[0.81,-0.76,-1.06,0.07,-1.96,-0.63,-0.54,-0.39,2.53,-1.14,1.98,0.41,-0.71,0.54,1.01,-0.68,-1.02,0.53,-1.53,1.61,-0.41,-0.63,0.47,-1.86,1.50,1.18,-3.22,-0.51,1.88,-0.80,-1.78,1.61,1.94,-0.74,-1.76,-0.14,0.40,-0.75,-1.37,-0.79,-0.77] : 7
[-2.61,-0.09,-0.50,-0.34,-1.69,0.45,1.26,-1.75,0.54,0.66,-0.71,-0.87,0.49,0.78,-0.13,-0.80,0.53,0.05,-0.50,-0.12,0.17,-0.70,1.71,2.50,0.93,-0.75,-2.78,0.15,0.28,0.59,-0.15,1.21,1.99,0.54,-2.17,1.17,-0.33,0.96,1.88,-0.31,-2.37] : 5
[-0.30,0.42,0.61,-2.55,-2.94,-1.67,-0.92,0.76,2.72,-1.65,1.58,-0.89,1.85,1.31,1.03,0.52,-0.87,-1.08,-0.79,1.42,-0.50,1.20,0.88,-3.88,1.42,-1.10,-0.63,-0.01,4.12,-0.21,-1.48,-1.38,2.41,-1.87,-0.43,-0.54,0.19,-0.56,-0.79,-0.09,0.93] : 2
[1.47,0.17,0.74,-2.68,-3.82,-1.63,-2.25,0.66,1.94,-2.37,1.88,0.94,-0.07,0.30,1.82,-0.13,-1.26,-1.15,-0.02,1.80,-0.74,0.86,-0.29,-5.25,2.29,-0.42,0.51,-0.59,2.17,0.59,-0.91,-0.33,1.34,-2.72,1.00,-1.90,1.04,-0.91,-1.67,-0.88,2.30] : 2
[3.93,0.27,0.21,1.06,-0.65,-2.94,-2.42,1.52,0.81,-2.59,2.68,-1.67,-1.09,-0.35,1.45,0.54,-0.38,1.23,-1.84,2.03,-3.62,-0.16,-2.11,-7.16,-1.57,1.58,-1.15,-2.45,4.39,-0.54,-2.31,3.38,1.19,-1.78,3.29,-2.01,-0.43,-0.90,-4.49,-2.44,2.63] : 1
[0.22,0.64,0.11,0.96,-1.51,-1.69,-1.17,-0.53,0.63,-0.82,1.69,-1.56,0.53,1.15,0.51,0.65,-0.59,0.52,-0.87,0.97,-0.82,-0.18,0.05,-2.17,0.06,0.83,-0.80,-1.55,1.66,-0.54,-1.19,0.10,1.67,-0.78,0.72,1.06,-0.13,0.20,-0.77,-0.34,-0.58] : 2
[-1.24,-0.81,-0.27,-0.69,-1.50,-0.57,0.27,-0.38,1.74,-0.63,0.53,-1.00,0.83,0.48,0.17,0.90,0.19,-2.14,-0.66,1.06,-0.04,-0.40,2.49,-0.88,2.65,-0.16,-1.09,0.28,1.79,-0.79,-1.31,-0.83,1.69,0.17,-2.22,0.03,-1.02,0.39,0.91,0.32,-0.59] : 1
[2.70,0.86,0.81,0.84,-0.22,-1.36,-2.37,1.64,1.09,-2.05,1.64,-0.89,-0.43,-0.29,1.33,1.46,-0.22,-0.31,-0.20,1.56,-1.11,0.53,-2.55,-5.80,-0.36,-0.06,0.71,-1.12,2.89,0.58,-1.72,-0.39,0.56,-1.32,2.14,-1.06,-0.78,-1.27,-3.13,-1.01,4.14] : 0
[-0.27,0.35,1.47,-0.18,-1.00,-0.26,-0.73,0.50,-0.45,0.49,-0.73,-1.46,0.11,0.63,-1.23,0.34,-0.13,0.62,-0.71,-0.29,-1.87,-0.12,-0.63,-0.07,-1.41,0.45,0.29,-1.41,0.97,-0.41,-0.21,1.15,0.18,0.52,1.34,-0.50,-1.57,0.44,0.09,0.35,-0.11] : 1
[-0.35,-0.86,0.33,-0.69,-2.67,-1.20,-0.82,-0.04,1.61,-0.53,0.77,-0.94,0.44,0.98,0.22,1.71,-0.69,0.66,-2.55,0.92,-1.59,-0.47,0.27,-2.09,0.36,0.91,-2.14,-2.52,3.11,-0.91,-1.53,2.37,2.92,-0.66,0.29,-0.77,-0.28,-0.82,-0.76,-0.87,0.89] : 3
[0.38,0.29,-1.22,-1.45,-1.30,-1.67,-0.71,0.52,1.97,-1.59,2.30,0.25,0.17,0.53,1.32,0.23,-0.72,-0.66,-0.34,1.89,0.07,0.98,0.33,-3.65,1.85,-0.74,-1.91,0.08,2.52,0.25,-1.74,-0.32,1.66,-1.31,-0.55,-1.67,1.01,-0.86,-1.74,-0.10,1.82] : 7
[0.87,0.36,-0.96,-0.04,-1.25,-0.85,-0.38,-0.07,2.05,-1.02,1.29,-0.50,0.30,0.23,0.28,0.53,-0.34,0.89,-0.61,1.17,0.08,-0.18,0.16,-2.51,1.13,0.28,-1.25,-0.84,2.00,-0.35,-1.02,0.51,0.99,-1.14,-0.40,-0.43,-0.22,0.12,-0.72,-0.92,0.09] : 4
[-0.60,0.61,-0.14,-2.24,-2.12,-1.98,0.66,-0.79,2.10,-1.07,0.88,-0.53,0.17,0.30,-0.97,0.47,0.28,-0.49,-0.59,-0.43,0.61,-0.15,1.23,-1.49,1.51,-0.68,-2.08,0.58,1.48,-0.16,-2.12,-0.31,2.28,-0.51,-0.55,-1.87,-0.23,0.49,0.21,0.45,0.18] : 5
[0.72,1.99,-0.94,-2.44,-3.08,-1.42,-0.78,-1.19,3.20,-1.07,1.77,0.38,0.68,-0.33,1.47,-0.34,-0.95,0.58,-1.39,0.17,-1.48,-0.10,0.00,-2.98,2.68,0.07,-1.67,0.08,1.36,-0.99,-1.65,-0.03,0.91,-0.85,-0.71,-0.36,0.77,-0.22,-0.94,-0.53,0.35] : 4
[-0.82,0.30,1.39,-2.00,-1.31,-1.46,-1.09,0.32,1.21,-0.57,0.83,-0.76,2.39,0.18,0.27,0.68,-0.68,-0.78,-0.43,1.17,-0.88,0.49,-1.03,-4.12,0.92,-0.60,1.67,-0.59,2.32,-0.47,-2.17,-1.38,1.84,-0.84,1.18,-0.99,0.14,-0.79,-1.11,-0.08,2.72] : 1
[-0.60,0.11,0.52,0.13,-1.92,-0.20,-0.42,-0.80,1.05,-0.43,1.04,-1.54,0.32,1.43,0.16,0.88,-0.56,-4.20,-1.45,0.45,0.18,0.84,1.11,-0.89,-0.07,-0.07,-1.55,-0.74,1.79,0.36,-1.06,0.36,2.30,0.44,-0.12,-0.18,-1.07,0.34,0.77,-0.02,-0.98] : 4
[1.55,0.68,-0.04,-0.26,-1.40,-2.02,-1.59,0.73,1.83,-0.79,1.72,-2.22,0.25,-0.28,1.10,-0.12,-0.77,-0.55,-1.13,1.22,-1.69,-0.64,-0.88,-3.36,0.76,0.48,-1.58,-0.65,3.26,-0.91,-1.75,-0.59,1.51,-1.36,0.79,-1.39,-0.45,-1.09,-1.58,-0.87,1.95] : 4
[1.05,-0.67,0.59,0.15,-1.15,-0.99,-0.72,0.52,0.33,-0.77,0.85,-1.16,-0.02,0.41,0.34,0.48,-0.71,0.09,-1.19,0.25,-2.07,-0.02,-1.30,-2.37,-0.87,0.48,-0.66,-2.08,3.53,-0.39,-0.85,1.79,0.66,-0.78,1.32,-0.40,-1.28,0.15,-1.71,-1.78,1.43] : 2
[0.80,0.50,-0.80,-1.26,-1.60,-1.51,-0.89,0.28,2.04,-1.76,1.97,0.72,-1.09,-0.42,0.95,-1.40,-1.32,0.37,-1.22,0.92,-1.16,0.21,-0.59,-3.55,0.82,0.68,-2.41,-0.62,2.16,-0.99,-1.87,1.00,0.71,-1.44,0.48,-0.58,-0.53,-0.73,-1.73,-0.61,1.22] : 5
[1.47,0.63,-0.37,-0.99,-1.51,-1.69,-1.00,0.27,0.57,-1.86,1.80,-0.63,0.57,1.03,0.42,0.72,-0.42,-0.57,0.04,1.32,0.76,0.25,0.08,-3.17,0.98,0.21,0.03,-0.59,1.76,0.89,-2.24,-1.07,1.23,-0.82,-0.23,-0.57,0.16,-1.42,-0.67,-0.22,1.75] : 2
[-2.00,0.66,0.39,-1.40,-0.80,-0.50,0.49,-0.42,0.58,0.15,-0.21,-1.07,0.25,-0.67,0.59,0.71,-0.55,-0.95,-0.95,0.64,2.28,0.31,1.35,0.01,0.87,-1.76,-0.44,0.48,1.06,0.28,-1.27,-2.23,1.07,1.21,-1.15,-0.10,-0.21,0.53,2.10,0.58,-0.89] : 0
[0.03,0.47,0.61,-1.14,-1.34,-0.99,-0.88,0.83,0.36,-1.59,-0.09,-0.60,0.97,0.62,1.26,0.54,-0.85,-1.25,-0.57,1.09,-0.50,0.53,0.06,-2.70,0.42,-0.85,-0.17,1.00,2.06,-0.63,-1.42,-0.35,1.64,-0.70,0.56,-1.44,0.50,2.70,-0.54,-0.14,0.45] : 0
[1.16,0.04,-0.62,-0.89,-1.36,-2.20,-1.19,0.61,2.82,-1.05,1.92,-0.27,1.31,0.82,0.91,0.37,-0.37,-0.63,-1.33,1.46,-0.26,-0.16,-0.89,-4.79,1.03,-1.62,-1.10,-0.36,3.24,0.09,0.64,0.86,2.25,-1.74,0.30,-1.01,0.16,-0.23,-2.21,-1.63,1.40] : 5
